[[-23 -15 -42  30  28 -22 -22  29]
 [  6  30  43 -17 -22  15 -22 -27]
 [ -4  27 -60  33  11   4 -15  32]
 [  9  -5  20 -16  -8  32  17 -11]
 [ 14 -13  14 -16 -11  36  15 -10]
 [-21  10 -39  16 -40   7  11  18]
 [ -2 -10   1   4   7 -55   4 -18]
 [ 23 -29  13  -6   2  47  -9 -16]
 [ 11   4  17 -11   4 -64  -7  -7]
 [ 27 -27   3 -16   1  48  -2  -6]
 [ 30 -26  13  -1 -13  41  -4 -22]
 [ 16 -13  13 -15 -11  36  14 -11]] out -27

[[ -6   2   0   0   0  -1]
 [ -7 -56  12  34  51  26]
 [-26  17  54 -34  51 -77]
 [-20 -46  33 -43 -70  69]
 [ 25  49 -22 -52 -59  30]
 [ -7   1   0   1   0   2]
 [ 16   8   3 -48  35  68]
 [-46  20 -43 -60  20  26]] out 26

[[ 14 -35  55 -49  70 -31 -44  37]
 [ 56 -44   4  67 -25  34  47 -69]
 [-47  37 -27   3 -30 -29  -7  43]
 [-37  28 -19  -2 -18 -21 -45  36]
 [ 32 -45  26  -1  17  58  22 -45]
 [ 32 -44  26  -1  17  58  24 -45]
 [-26  17 -11  -7  -9 -13 -61  26]
 [-18   9   6 -14   5 -21 -76  31]
 [ 31 -43  26   0  16  54  21 -39]] out -69

[[ 16  10 -15   5  20  12]
 [ 11 -26  19  17 -24 -19]
 [ -8   0 -39 -65 -31 -11]
 [-11   0  30  13   5  -5]
 [ -4  15  -4  15  33  16]
 [ 33 -23  -2 -12 -39 -22]
 [-17   4  33  18  10   0]] out -19

[[ 51  12 -14   4   0 -13   3   2]
 [-14  -6  -3 -11   1  10   2   1]
 [-29   7   4   2   5  16   1   7]
 [ 44 -45  -6  11   6  27  -3  -2]
 [  4  26   3   9  -2  10   2   4]
 [  5 -43  -2   9   5 -14   3  -4]
 [ -5 -12   2   2  -4  -1  -7  -5]
 [ 17 -19   3   0  -4 -11   2  -5]
 [ 52 -30  -7   7 -10  -7   3  -1]
 [-25  77  -6 -10  -7  -9  -3  -2]] out 1

[[  0  10 -24 -16  39 -27  35 -15   8  33]
 [-16   3 -25 -28  44 -29  49 -17   7  33]
 [ 21  -8  43  43 -42  55  50 -16  86  86]
 [ 15 -22  60  17 -63  62  36   3  52  63]
 [ 11  50 -64  33  79 -53 -58   2 -29 -71]
 [ 16  -9  41  44 -39  55  49 -18  87  82]
 [ 64  44 -18  48  12 -14 -45   3   2   6]] out 33

[[  5 -10   1  -5  11  -2   9  14]
 [ 85 -27 -21   7  25 -12   9   6]
 [  0   2 -18  11  29 -11  18   6]
 [ 41 -10  14  -4 -56  15 -35  37]
 [  5 -16  22 -28   6  17 -30  44]
 [ -6  11  28 -34  -2  43  15  38]
 [ 21 -17  20  -3 -59 -25 -24  18]
 [  2   8  26 -40  -9   1 -82   9]
 [-24  25  28 -28  -3  20 -20  29]
 [ 38  -4  22   3 -57  -4   7   4]] out 6

[[  1   1   3   1  -4   4   2   3   0   0  -4   4   3  -1  -1   3]
 [ -3 -25 -21  -9 -14  -6 -82   5   1  19  56 -38  43 -29  -9 -48]
 [ -5   1   2   0   1   1   2   1   2  -2  -5   3  -2  -2   2  -3]
 [ 11   2  -2 -11  -4  18   6 -10  -8  -6   3   3   1   2   3   5]
 [  2   2   0  -1  -2   2   1   2  -1   3   0   0  -4  -1   1  -1]
 [  2   4  -2   1   1   5  -1  -3   1   7  -1   1   5  -1  -3   1]
 [ -1   2   5  -1  -4   5  -4   1  -2   0  -1   0   2   1   1   2]
 [ -1  -2  -1  -3   0   3   0   0  -4   3  -4   0  -1   8   3   4]
 [ -1  -1   2  -4   2   2  -3   1  -6   5   4   2   2  -1   1  -1]] out -48

[[-33 -24 -44   0   6  13  11  34 -29  15]
 [ 44  38  72   9 -24  19  18 -39  15  13]
 [ 43  20  52   7  -9  -1 -12 -43  28 -27]
 [-39 -37 -21  28  13  30  53 -23  24 -64]
 [ -8  -1   6  43   5 -33 -11  14 -61  10]
 [ 29   1  -9 -38 -33 -15 -15  16 -59   5]
 [-36   4 -22  43  52  13   7 -36  32 -60]
 [  1 -14  12 -32  -1  50  28  40 -12  87]
 [ 27  79  25  31  -7  17  27 -14  12  17]
 [  3  23   5   9  14 -17  30   2   1 -34]] out 13
---
[[-17  -7 -22 -31  10   5 -18]
 [ 46 -31   4 -73 -52 -29  55]] Out: -31

[ 72  38  47  42  60 -28] Out: 42

[-18  62 -81 -60 -57 -32] Out: -60

[ -4  78   2  16   1 -31] Out: 16

[-27  19  31  -5  -9  86] Out: -5

[[ 10 -50 -74  32  65  74  40]
 [ 71  32  43 -69 -57 -54 -42]] Out: 32

[ 56  27 -65 -48] Out: -48

[ 53 -13 -81  65 -15] Out: 65

[  1  21   6  -6 -88] Out: -6

[-24 -58  89  76] Out: 76
---
((137.34, -42.99, 207.64, -53.54, 1.66), (157.09, -44.97, -20.97, -109.53, -132.95), (197.28, -113.14, -135.87, -108.03, -125.88)) Answer: -135.87
((-0.18, 0.41, -0.76, -0.07, -0.21, 1.18, -0.95), (0.38, -0.66, -0.05, -2.21, 0.40, 0.69, -0.01)) Answer: 0.40
(0.11, -0.01, -0.16, 0.07, 0.17, 0.02, 0.10) Answer: 0.17
(-0.131, -0.020, -0.107, 0.147) Answer: -0.020
(12.956, 3.467, 9.098, -19.165, -8.832, -0.961) Answer: -19.165
((0.012, 0.023, -0.096, 0.037, -0.204, 0.187, -0.175), (0.124, 0.034, -0.039, 0.112, -0.165, 0.175, -0.147)) Answer: -0.165
